Here is a tiny trained network, its code and every weight. The questions are about switching its units off for an input and a class, where a switched-off unit gives its printed mean instead of its output.

import numpy as np


def w(rows, s, z=0):
    codes = np.array(rows[::2]) - 128.0
    scale = np.full(codes.shape[1], s)
    scale[-1] = z or s
    return codes * scale


def norm(h):
    return h / np.sqrt((h * h).mean(-1, keepdims=True) + 1e-5)


def f(y):
    return y / 2 * (1 + np.tanh(0.7978845608 * (y + 0.044715 * y**3)))


def log_softmax(a):
    a = a - a.max(-1, keepdims=True)
    return a - np.log(np.exp(a).sum(-1, keepdims=True))


def net(x, mask):
    res = np.array(x, float).reshape(1, 8) / 4 @ E
    u = 0
    for l in range(4):
        y = f(norm(res) @ A[l][:, :-1].T + A[l][:, -1])
        res = res + np.where(mask[u : u + 5], y, B[l][:, -1]) @ B[l][:, :-1]
        u += 5
    return log_softmax(norm(res)[-1] @ U[:, :-1].T + U[:, -1])


A, B = {}, {}
E = w([
[197,173,65,93,151,151],'x0',
[138,154,209,68,114,148],'x1',
[113,164,100,176,190,165],'x2',
[6,159,116,67,121,120],'x3',
[175,150,75,140,140,96],'x4',
[99,128,141,129,193,146],'x5',
[116,176,142,126,29,157],'x6',
[133,138,165,103,156,22],'x7',
],0.015)
A[0] = w([
[38,164,79,112,109,86,35],'L0N1',
[120,89,222,144,69,4,24],'L0N2',
[132,188,187,31,109,90,2],'L0N3',
[53,82,176,54,153,68,23],'L0N4',
[68,141,166,148,120,187,27],'L0N5',
],0.029,0.0074)
B[0] = w([
[87,198,22,164,122,133,187],'L0N1',
[121,152,234,254,49,24,250],'L0N2',
[174,225,164,20,111,138,197],'L0N3',
[63,7,102,61,165,105,219],'L0N4',
[116,121,176,142,157,187,173],'L0N5',
],0.027,0.018)
A[1] = w([
[171,163,146,55,112,134,19],'L1N1',
[193,140,125,163,254,100,26],'L1N2',
[94,128,174,160,156,219,9],'L1N3',
[204,79,93,114,42,153,39],'L1N4',
[119,65,109,92,121,96,3],'L1N5',
],0.038,0.0037)
B[1] = w([
[142,178,119,51,63,119,212],'L1N1',
[231,117,90,65,222,70,248],'L1N2',
[111,83,174,110,120,255,234],'L1N3',
[87,46,71,163,5,93,197],'L1N4',
[92,120,133,108,204,117,179],'L1N5',
],0.032,0.013)
A[2] = w([
[252,196,170,168,154,217,89],'L2N1',
[164,180,99,159,161,150,72],'L2N2',
[202,101,140,188,217,233,44],'L2N3',
[200,115,90,195,96,156,26],'L2N4',
[176,156,189,206,136,126,2],'L2N5',
],0.016,0.0063)
B[2] = w([
[11,5,68,117,149,93,213],'L2N1',
[104,140,85,87,122,148,138],'L2N2',
[187,254,68,54,43,223,254],'L2N3',
[154,55,186,101,92,137,137],'L2N4',
[38,129,179,132,134,23,196],'L2N5',
],0.011,0.0041)
A[3] = w([
[169,114,141,190,151,163,5],'L3N1',
[130,149,4,184,130,169,90],'L3N2',
[146,134,211,182,143,186,62],'L3N3',
[68,159,146,171,111,94,93],'L3N4',
[215,118,128,156,165,118,109],'L3N5',
],0.026,0.0029)
B[3] = w([
[131,168,123,97,100,134,139],'L3N1',
[140,231,74,246,195,178,207],'L3N2',
[156,134,219,204,186,197,206],'L3N3',
[248,106,190,191,227,213,254],'L3N4',
[243,146,210,167,188,173,199],'L3N5',
],0.017,0.0096)
U = w([
[135,203,154,54,65,118,183],'0',
[217,93,96,102,170,119,121],'1',
[142,64,87,193,40,134,48],'2',
[103,103,155,118,107,254,122],'3',
[124,135,222,217,98,66,228],'4',
[107,203,76,187,148,161,85],'5',
[44,76,150,87,203,92,1],'6',
],0.023,0.003)

Each question gives the input, the list of numbers given to net, and the class t.
The units are the neurons (one row each of A and B). Each row of codes is followed by its name. A weight is (code - 128) times the scale printed after its matrix; where a second scale follows, it is the last column's (A, B and U).
mask holds one flag per neuron, layer by layer. A switched-off neuron (its flag False) gives its mean, the last column of its row in B, instead of its output. The means were averaged over made-up inputs and are rounded, as every weight is.
A unit's drop is (log p(t) with every unit on - log p(t) with that unit switched off) / (log p(t) with every unit on - log p(t) with every unit switched off).
The circuit of an input: a set's keep is (log p(t) with only the set's units on - log p(t) with every unit switched off) / (log p(t) with every unit on - log p(t) with every unit switched off). Starting from the 12 units with the biggest drops (on a tie, the unit counted first), units are removed one at a time, each time the one whose removal leaves the highest keep (on an exact tie, the one counted first), for as long as the keep stays at least 0.8.
units of the circuit, in order: the units of the circuit, biggest drop first
k most important neurons: the k neurons with the biggest drops, biggest first
top k neurons in layer l: the k neurons of layer l with the biggest drops, biggest first
drop of u: that unit's drop, to one decimal
input [1,5,-7,-7,4,-5,-1,-4], class 2: units of the circuit, in order	(L1N4)
input [8,-1,6,-8,-6,-8,-3,-4], class 2: 2 most important neurons	(L1N4 L0N5)
input [-4,-7,-3,-1,0,-2,-5,-8], class 2: top 4 neurons in layer 0	(L0N4 L0N2 L0N5 L0N1)
input [-7,-7,6,-2,0,-7,-6,-8], class 3: units of the circuit, in order	(L0N2 L1N3)
input [-4,-3,-3,-4,-1,0,-4,-7], class 2: units of the circuit, in order	(L0N4 L1N4 L0N2 L0N5)
input [-1,-3,4,-3,6,-2,4,-2], class 2: 3 most important neurons	(L0N2 L1N4 L0N4)
input [4,-2,3,-6,-2,1,1,-5], class 2: units of the circuit, in order	(L1N4 L0N2 L0N5 L0N1)
input [5,4,-5,0,4,2,-8,3], class 0: units of the circuit, in order	(L1N1 L0N3)
input [6,-5,8,3,-7,-6,6,0], class 5: 2 most important neurons	(L0N1 L3N2)
input [6,3,2,-8,3,-3,8,-1], class 2: 3 most important neurons	(L1N4 L0N3 L0N2)
input [-8,-2,-3,3,-4,3,0,-2], class 6: 2 most important neurons	(L0N4 L1N5)
input [-6,-1,7,6,0,8,6,3], class 3: 3 most important neurons	(L0N5 L1N3 L1N2)
input [-5,-5,7,3,7,3,-7,7], class 1: 3 most important neurons	(L1N2 L0N2 L3N5)
input [6,2,5,7,-3,-3,1,-1], class 5: units of the circuit, in order	(L0N1)
input [2,-7,-7,2,-4,1,-6,-8], class 2: 3 most important neurons	(L0N4 L0N5 L0N2)
input [8,1,0,5,8,3,3,-4], class 5: top 2 neurons in layer 0	(L0N3 L0N2)
input [-1,-7,-8,2,-5,8,1,-5], class 3: 2 most important neurons	(L0N5 L1N3)
input [4,4,3,-5,8,-1,2,-6], class 2: 3 most important neurons	(L1N4 L0N2 L0N3)
input [0,-6,-4,-4,-1,-2,8,-5], class 2: 2 most important neurons	(L0N2 L0N3)
input [-5,0,1,4,-3,-5,-4,2], class 6: units of the circuit, in order	(L0N4)
input [-4,-4,-1,-4,0,2,-1,-7], class 3: 2 most important neurons	(L0N2 L1N3)
input [3,-7,-1,7,-7,0,6,4], class 5: drop of L0N1	0.9
input [1,5,8,4,1,0,-6,3], class 6: drop of L3N2	0.0
